Below is a small trained network, with its code and all its weights. Each question gives an input and a class and asks what happens when units are switched off, that is, made to give their printed mean instead of their output.

import numpy as np


def w(rows, s, z=0):
    codes = np.array(rows[::2]) - 128.0
    scale = np.full(codes.shape[1], s)
    scale[-1] = z or s
    return codes * scale


def norm(h):
    return h / np.sqrt((h * h).mean(-1, keepdims=True) + 1e-5)


def f(y):
    return y / 2 * (1 + np.tanh(0.7978845608 * (y + 0.044715 * y**3)))


def log_softmax(a):
    a = a - a.max(-1, keepdims=True)
    return a - np.log(np.exp(a).sum(-1, keepdims=True))


def net(x, mask):
    res = np.array(x, float).reshape(1, 8) / 4 @ E
    u = 0
    for l in range(4):
        y = f(norm(res) @ A[l][:, :-1].T + A[l][:, -1])
        res = res + np.where(mask[u : u + 4], y, B[l][:, -1]) @ B[l][:, :-1]
        u += 4
    return log_softmax(norm(res)[-1] @ U[:, :-1].T + U[:, -1])


A, B = {}, {}
E = w([
[55,176,70,179,42,134,13,194],'x0',
[66,169,115,241,153,181,122,116],'x1',
[119,117,42,214,133,74,222,83],'x2',
[105,72,62,125,76,140,249,122],'x3',
[229,76,124,101,104,58,94,168],'x4',
[210,190,121,2,227,147,174,189],'x5',
[129,124,200,128,75,162,48,247],'x6',
[135,71,162,212,176,171,105,108],'x7',
],0.0066)
A[0] = w([
[179,113,255,84,247,206,88,14,18],'0.n1',
[147,144,94,180,144,183,232,110,95],'0.n2',
[148,161,184,176,231,167,109,115,2],'0.n3',
[116,88,134,113,123,158,209,136,120],'0.n4',
],0.0057,0.0044)
B[0] = w([
[200,124,232,163,190,176,104,94,252],'0.n1',
[69,130,151,144,133,147,220,149,215],'0.n2',
[162,125,255,65,124,111,150,86,130],'0.n3',
[183,180,194,186,81,118,154,83,169],'0.n4',
],0.0097,0.0024)
A[1] = w([
[124,81,226,126,54,100,34,255,3],'1.n1',
[73,54,34,144,146,167,73,82,175],'1.n2',
[6,32,151,241,13,150,15,84,96],'1.n3',
[180,20,77,71,74,152,119,116,64],'1.n4',
],0.0054,0.0027)
B[1] = w([
[58,130,155,86,63,200,123,186,204],'1.n1',
[182,170,88,176,175,106,117,105,164],'1.n2',
[106,85,134,152,86,85,2,43,254],'1.n3',
[130,187,224,158,100,63,139,162,138],'1.n4',
],0.0074,0.0048)
A[2] = w([
[140,154,199,172,164,43,127,171,107],'2.n1',
[123,99,81,178,216,112,170,2,13],'2.n2',
[234,129,103,135,83,180,14,218,4],'2.n3',
[41,90,176,182,77,168,169,55,136],'2.n4',
],0.0059,0.0024)
B[2] = w([
[129,57,163,71,165,85,118,109,149],'2.n1',
[83,146,167,112,134,148,148,231,248],'2.n2',
[2,65,137,171,187,93,191,204,244],'2.n3',
[187,165,73,152,110,181,165,71,254],'2.n4',
],0.0096,0.0028)
A[3] = w([
[159,74,89,84,136,87,183,107,5],'3.n1',
[188,50,111,51,143,39,183,116,31],'3.n2',
[119,132,187,109,225,143,119,110,112],'3.n3',
[99,145,167,106,96,125,54,254,54],'3.n4',
],0.0083,0.0032)
B[3] = w([
[110,197,160,195,70,145,145,245,148],'3.n1',
[198,180,175,136,55,32,102,206,196],'3.n2',
[205,75,75,147,255,137,58,72,214],'3.n3',
[75,53,147,56,97,212,189,154,255],'3.n4',
],0.0097,0.0048)
U = w([
[220,90,174,102,229,150,101,89,148],'0',
[162,128,131,47,44,177,135,65,4],'1',
[111,105,96,205,77,106,37,64,178],'2',
[126,153,78,191,143,154,250,88,110],'3',
[192,158,143,122,80,46,180,200,92],'4',
[116,190,49,74,161,139,126,152,83],'5',
[62,50,153,75,101,175,110,204,175],'6',
],0.015,0.0041)

Each question gives the input, the list of numbers given to net, and the class t.
The units are the neurons (one row each of A and B). Each row of codes is followed by its name. A weight is (code - 128) times the scale printed after its matrix; where a second scale follows, it is the last column's (A, B and U).
mask holds one flag per neuron, layer by layer. A switched-off neuron (its flag False) gives its mean, the last column of its row in B, instead of its output. The means were averaged over made-up inputs and are rounded, as every weight is.
A unit's drop is (log p(t) with every unit on - log p(t) with that unit switched off) / (log p(t) with every unit on - log p(t) with every unit switched off).
The circuit of an input: a set's keep is (log p(t) with only the set's units on - log p(t) with every unit switched off) / (log p(t) with every unit on - log p(t) with every unit switched off). Starting from the 12 units with the biggest drops (on a tie, the unit counted first), units are removed one at a time, each time the one whose removal leaves the highest keep (on an exact tie, the one counted first), for as long as the keep stays at least 0.8.
circuit, biggest first: the units of the circuit, biggest drop first
k most important neurons: the k neurons with the biggest drops, biggest first
top k neurons in layer l: the k neurons of layer l with the biggest drops, biggest first
drop when u is switched off: that unit's drop, to one decimal
input [-4,8,-6,1,-4,-4,0,1], class 0: 4 most important neurons -> [0.n1; 0.n3; 1.n1; 3.n3]
input [3,-8,5,-1,-6,-1,3,-5], class 1: top 3 neurons in layer 2 -> [2.n3; 2.n2; 2.n1]
input [-3,-7,2,1,-8,-4,4,-7], class 1: top neuron in layer 0 -> [0.n2]
input [-1,-2,-6,5,1,8,-5,0], class 4: top 2 neurons in layer 3 -> [3.n2; 3.n1]
input [-5,2,2,3,1,2,8,-3], class 4: 2 most important neurons -> [0.n4; 2.n2]
input [4,-8,6,-3,8,-7,-5,-5], class 4: 2 most important neurons -> [3.n2; 3.n3]
input [-3,-4,8,-7,-7,2,-8,7], class 0: 2 most important neurons -> [3.n3; 0.n1]
input [7,-4,-6,7,3,3,-6,3], class 4: top 3 neurons in layer 1 -> [1.n1; 1.n3; 1.n2]
input [1,4,-1,-3,-7,1,0,0], class 0: circuit, biggest first -> [0.n3; 3.n3]
input [3,-2,3,-8,3,-8,8,2], class 6: top 2 neurons in layer 3 -> [3.n4; 3.n3]
input [0,7,7,0,-3,8,6,8], class 0: top 2 neurons in layer 2 -> [2.n1; 2.n3]
input [2,-8,-8,-4,-7,6,-8,-8], class 0: circuit, biggest first -> [3.n3; 1.n1]
input [4,-3,8,-6,8,-3,4,5], class 6: circuit, biggest first -> [1.n1; 3.n4]
input [3,-1,0,5,-5,-3,8,0], class 2: circuit, biggest first -> [1.n3]
input [-2,-1,-1,6,-1,5,0,3], class 4: 2 most important neurons -> [1.n1; 1.n3]
input [8,-3,3,-4,1,2,-3,-6], class 6: top 2 neurons in layer 3 -> [3.n4; 3.n3]
input [5,5,0,8,-6,1,7,-5], class 2: top 3 neurons in layer 2 -> [2.n2; 2.n4; 2.n3]
input [-1,5,-2,2,-4,-2,1,-5], class 3: 2 most important neurons -> [2.n4; 0.n2]
input [-6,-2,-1,-3,3,5,8,-8], class 6: drop when 1.n1 is switched off -> 0.2
input [0,-7,8,6,3,-6,-8,-7], class 4: drop when 2.n3 is switched off -> 0.0
input [-2,0,4,-4,-3,1,3,-3], class 0: circuit, biggest first -> [3.n3]
input [-6,-8,7,6,6,0,-3,8], class 4: drop when 3.n2 is switched off -> 0.1
